Every row comes from one small tree of marks. The marks that hang from a mark follow it in brackets, in alphabetical order. Every link used is in the known rows. Which tree was each row made from?
Known rows
nuge[tepa]: -62 -46 -22 1 -48 5 13 8 39 8 13 -1 9 -22 -31 9 19 11 1 -2 40 13
zasu[tepa[rarat] vofud]: -14 -20 -61 31 16 -26 -29 27 11 -8 10 6 2 10 -31 35 -4 -22 -23 -12 80 -14
nuge[tepa[firem rarat]]: -13 -48 -1 14 -30 2 -4 14 14 -8 -16 -15 -22 -16 -36 -9 -27 1 4 -4 94 41
zasu[tepa[firem] vofud[nuge]]: -28 -17 -61 43 48 -39 11 26 1 16 -17 18 -18 12 -16 21 5 -27 -53 -24 58 -15
rarat[nuge]: -50 -40 -16 -4 -24 -12 -27 26 24 -4 29 -7 16 4 -25 13 37 4 -5 10 26 23
tepa[firem[zasu]]: -12 -22 -45 35 -36 -3 19 8 35 21 -21 -11 -29 -5 -52 -9 34 -22 1 -20 59 28
tepa[firem[rarat[livega]] nuge]: -21 -30 7 16 12 -6 -49 22 -7 -38 -8 -17 -11 7 -26 -16 -25 29 -6 -9 99 31
livega[tepa[firem[zasu]] vofud]: -8 17 -52 19 -7 -59 34 1 46 30 -10 33 -18 8 -30 -13 12 -16 18 -28 26 29
zasu[vofud[nuge[tepa]]]: -53 -45 -34 27 -13 -32 31 32 17 24 13 17 12 -6 17 14 -3 -7 -30 -3 5 -11
zasu[kazot tepa[rarat[nuge]] vofud]: -20 -42 -45 22 -3 -33 -46 46 -21 -9 10 -20 12 3 -33 20 17 2 -16 6 80 9
tepa[firem[rarat]]: -34 -41 -7 17 -11 -3 -34 18 22 -12 -1 1 -20 5 -44 -11 12 23 1 8 80 14
vofud[nuge[tepa]]: -65 -55 -24 6 -17 3 29 21 30 12 -2 13 17 -13 1 3 12 9 -28 7 22 -3
firem[zasu[tepa]]: -41 -16 -79 22 -20 15 8 1 46 14 -1 -2 8 -3 -59 17 52 -24 -13 -16 59 -4
vofud[nuge]: -50 -46 -39 14 2 -8 16 34 32 11 -8 20 6 4 -2 8 29 0 -32 6 23 -14
tepa[rarat]: -14 -43 -28 11 -21 -2 -21 28 27 -13 0 -1 -5 1 -29 7 4 -2 0 7 74 10
livega[vofud]: -29 -20 -59 4 -26 -37 16 9 48 31 8 20 2 -8 -29 4 49 19 -7 -12 17 -6
zasu[tepa[firem nuge rarat] vofud]: 18 -10 -42 46 40 -29 -42 29 -19 -21 -3 -8 -8 20 -25 23 -50 -27 -38 -28 109 21
vofud[nuge[tepa[rarat[livega]]]]: -43 -54 -7 1 -4 -2 13 27 10 -10 -16 -3 2 -18 4 -9 -19 9 -17 5 61 11
tepa[firem]: -25 -29 -28 22 -18 -12 0 15 29 11 -19 -5 -34 -5 -45 2 23 -5 -5 -12 65 22
livega[tepa[firem nuge rarat] vofud]: 25 10 -22 19 30 -60 -12 23 9 -15 -6 28 -5 23 -6 -8 -60 -4 0 -18 71 46
firem[rarat[livega[tepa] nuge] zasu]: -56 -20 6 -10 -13 -14 -37 19 18 -34 32 3 26 15 -20 -14 6 10 31 14 43 31
rarat[livega]: -49 -29 -32 -2 -20 -12 0 11 29 -1 -11 -10 -18 -16 -36 8 35 10 6 -15 53 3
nuge[tepa[firem[zasu[vofud]]]]: -25 -29 -29 38 -53 -17 34 6 23 28 -2 -11 -14 -17 -32 -5 5 -20 2 -27 43 30

Write each row's tree
-5 -28 -14 36 -19 10 -27 21 12 -20 3 -12 7 18 -34 -20 -10 6 -8 -6 79 36 : tepa[firem[rarat zasu] nuge]
-45 -31 -24 -8 -12 -26 -23 9 28 -5 13 10 2 -8 -28 -14 31 52 9 4 51 -9 : firem[rarat[livega[vofud]]]
-62 -11 0 -21 7 -39 -25 19 14 -24 17 4 6 6 -13 10 4 -2 21 -3 35 34 : rarat[livega[tepa] nuge]
-17 -36 -2 23 0 1 -49 27 3 -30 6 -6 0 19 -27 -10 -22 22 -15 1 89 29 : tepa[firem[rarat] nuge]
-58 -54 1 0 -58 20 -27 14 24 -17 47 -10 42 0 -26 -18 21 22 11 25 39 32 : firem[rarat[nuge[tepa]] zasu]
-37 -19 -24 -21 -10 -47 -11 9 15 9 19 -8 7 -9 -20 -6 41 26 1 -10 20 24 : rarat[livega[vofud] nuge]
-71 -28 20 -22 10 -24 -58 25 11 -46 34 13 19 17 -13 -4 -3 27 25 20 54 23 : firem[rarat[livega[tepa] nuge]]
-53 -58 5 13 -2 6 4 23 16 -4 -8 12 -1 -4 -4 -18 -9 25 -23 13 59 10 : vofud[nuge[tepa[firem[rarat]]]]
-50 -51 8 9 -32 9 -17 9 22 -10 5 -4 -7 -12 -37 -14 -5 29 4 7 77 26 : nuge[tepa[firem[rarat]]]
37 -39 -27 45 -37 -1 -16 35 -11 -11 -36 -40 -11 0 -37 -25 -17 -5 -4 -13 103 59 : tepa[firem[zasu[kazot]] nuge rarat]
-46 -33 -77 30 -15 -31 -8 31 6 16 -6 -4 -4 -12 -42 30 52 6 -19 -13 58 -20 : zasu[kazot tepa vofud]
-27 5 -28 3 41 -70 31 13 20 13 -32 32 -28 1 0 -15 -5 6 -3 -24 34 13 : rarat[livega[tepa[firem] vofud[nuge]]]
-13 -3 -52 45 35 -33 -23 20 -6 -2 3 -2 -8 16 -28 28 -18 -23 -42 -37 75 8 : zasu[tepa[firem nuge] vofud]
-20 -40 2 -9 -7 -16 -44 27 1 -30 7 -26 0 0 -20 -1 -2 5 7 8 75 36 : tepa[rarat[livega nuge]]
-40 -33 -8 14 -25 -27 -31 24 2 -12 40 -13 23 8 -14 -10 19 8 14 3 31 14 : firem[rarat[livega nuge] zasu[vofud]]
-18 11 -40 12 11 -65 20 7 39 21 -8 40 -23 9 -25 -1 3 0 11 -20 33 23 : livega[tepa[firem] vofud]
-18 -4 -79 46 -5 -14 1 17 17 8 16 -2 27 11 -29 25 11 -33 -29 -30 44 -1 : firem[zasu[tepa[nuge] vofud]]
16 -25 -22 13 26 -44 7 21 0 3 -43 -3 -40 -5 -12 -27 -14 9 -15 -17 84 22 : tepa[firem rarat[livega[vofud[nuge]]]]
-51 -49 -58 19 -39 26 -26 18 24 -6 -5 -11 18 -8 -66 -6 63 30 -1 14 83 -9 : firem[rarat zasu[kazot tepa]]
-32 -33 -40 36 -40 -16 -11 26 31 5 32 10 17 10 -23 -2 25 0 8 3 31 -10 : firem[rarat zasu[vofud]]
-5 -16 -49 50 -35 -32 25 16 25 30 -12 -8 -28 2 -38 -1 22 -33 -3 -29 41 19 : tepa[firem[zasu[vofud]]]
-54 -11 -17 -14 8 -45 -22 13 32 -16 13 34 5 4 -18 -10 5 42 24 3 47 -3 : firem[rarat[livega[tepa vofud]]]
-36 -60 -43 42 -37 -20 6 48 7 16 3 4 18 2 -5 -17 38 20 -10 18 26 -17 : firem[rarat zasu[kazot vofud[nuge]]]
-12 -11 -39 6 35 -60 15 32 31 3 -3 54 12 19 19 -4 -24 1 -10 5 27 1 : livega[tepa[rarat] vofud[nuge]]
-42 -36 -62 13 -9 7 -29 27 2 -9 -14 -18 17 -9 -44 19 36 20 -29 -6 79 4 : zasu[kazot tepa[nuge]]
-27 -8 -59 40 19 -36 -8 14 11 14 -5 6 -27 5 -44 28 14 -24 -30 -31 73 -6 : zasu[tepa[firem] vofud]
-24 -25 -13 4 0 -30 -20 7 17 -2 -12 1 -29 -4 -39 -25 15 42 5 -10 77 12 : tepa[firem[rarat[livega[vofud]]]]
-31 -8 -19 7 41 -58 7 24 25 3 -5 57 -4 23 7 -20 -14 23 -10 6 34 6 : livega[tepa[firem[rarat]] vofud[nuge]]
-54 -19 2 -4 15 -18 -48 23 13 -50 18 16 21 14 -10 -1 -28 30 16 7 69 12 : firem[rarat[livega[tepa[nuge]]]]
